Below is a small trained network, with its code and all its weights. Each question gives an input and a class and asks what happens when units are switched off, that is, made to give their printed mean instead of their output.

import numpy as np


def w(rows, s, z=0):
    codes = np.array(rows[::2]) - 128.0
    scale = np.full(codes.shape[1], s)
    scale[-1] = z or s
    return codes * scale


def f(y):
    return y / 2 * (1 + np.tanh(0.7978845608 * (y + 0.044715 * y**3)))


def log_softmax(a):
    a = a - a.max(-1, keepdims=True)
    return a - np.log(np.exp(a).sum(-1, keepdims=True))


def net(x, mask):
    res = np.array(x, float).reshape(1, 3) / 4 @ E
    y = f(res @ A[0][:, :-1].T + A[0][:, -1])
    res = res + np.where(mask, y, B[0][:, -1]) @ B[0][:, :-1]
    return log_softmax(res[-1] @ U[:, :-1].T + U[:, -1])


A, B = {}, {}
E = w([
[104,207,136,183,92,170,237,43],'x0',
[86,173,250,116,178,245,213,233],'x1',
[177,106,126,120,1,164,123,171],'x2',
],0.0091)
A[0] = w([
[189,86,145,84,5,172,139,176,22],'n0',
[70,116,174,150,242,83,100,83,13],'n1',
[79,67,127,79,136,174,74,148,22],'n2',
[150,182,219,54,168,255,136,183,50],'n3',
[88,83,103,51,138,117,36,218,80],'n4',
[217,215,139,145,93,169,228,11,2],'n5',
[93,95,127,154,169,152,145,132,19],'n6',
],0.0086,0.0066)
B[0] = w([
[175,201,94,8,182,156,162,168,182],'n0',
[146,195,97,60,114,66,204,196,167],'n1',
[33,152,101,169,54,143,109,193,141],'n2',
[128,72,71,117,95,71,67,85,246],'n3',
[35,110,156,187,125,158,125,188,211],'n4',
[45,104,161,164,114,124,106,213,193],'n5',
[145,239,68,78,37,81,127,205,127],'n6',
],0.014,0.011)
U = w([
[12,168,203,228,144,201,128,200,41],'0',
[136,116,35,146,75,69,27,68,114],'1',
[136,253,149,37,192,145,210,182,114],'2',
[150,34,174,147,197,161,97,65,207],'3',
[201,110,203,166,193,243,172,114,4],'4',
],0.014)

Each question gives the input, the list of numbers given to net, and the class t.
The units are the neurons (one row each of A and B). Each row of codes is followed by its name. A weight is (code - 128) times the scale printed after its matrix; where a second scale follows, it is the last column's (A, B and U).
mask holds one flag per neuron, in row order. A switched-off neuron (its flag False) gives its mean, the last column of its row in B, instead of its output. The means were averaged over made-up inputs and are rounded, as every weight is.
A unit's drop is (log p(t) with every unit on - log p(t) with that unit switched off) / (log p(t) with every unit on - log p(t) with every unit switched off).
The circuit of an input: a set's keep is (log p(t) with only the set's units on - log p(t) with every unit switched off) / (log p(t) with every unit on - log p(t) with every unit switched off). Starting from all 7 units, units are removed one at a time, each time the one whose removal leaves the highest keep (on an exact tie, the one counted first), for as long as the keep stays at least 0.8.
units of the circuit, in order: the units of the circuit, biggest drop first
unit that matters most: the unit with the biggest drop
k most important neurons: the k neurons with the biggest drops, biggest first
drop of u: that unit's drop, to one decimal
input [2,1,4], class 2: units of the circuit, in order -> n3, n4
input [-4,0,3], class 0: unit that matters most -> n3
input [-4,4,-5], class 2: 2 most important neurons -> n1, n5
input [-4,1,2], class 0: 2 most important neurons -> n3, n4
input [-4,-4,-4], class 0: 3 most important neurons -> n3, n4, n0
input [4,-2,-4], class 0: 2 most important neurons -> n3, n0
input [4,4,-6], class 2: 2 most important neurons -> n1, n4
input [-6,-4,0], class 0: 2 most important neurons -> n4, n3
input [2,1,1], class 3: 2 most important neurons -> n4, n0
input [6,-3,-6], class 0: 3 most important neurons -> n5, n0, n3
input [-1,0,-2], class 3: 2 most important neurons -> n0, n3
input [6,-6,4], class 0: 2 most important neurons -> n5, n3
input [-2,-1,0], class 3: 2 most important neurons -> n3, n5
input [7,-4,7], class 0: units of the circuit, in order -> n5
input [-4,-3,-8], class 2: 2 most important neurons -> n1, n3
input [3,-3,3], class 3: 3 most important neurons -> n3, n4, n1
input [-8,-6,-2], class 0: 2 most important neurons -> n4, n3
input [6,-5,-2], class 0: drop of n5 -> 0.6
input [0,3,-8], class 2: drop of n1 -> 0.1
input [3,1,8], class 2: unit that matters most -> n0
input [2,3,3], class 3: drop of n1 -> 0.2
input [5,-5,-3], class 0: drop of n3 -> 1.0
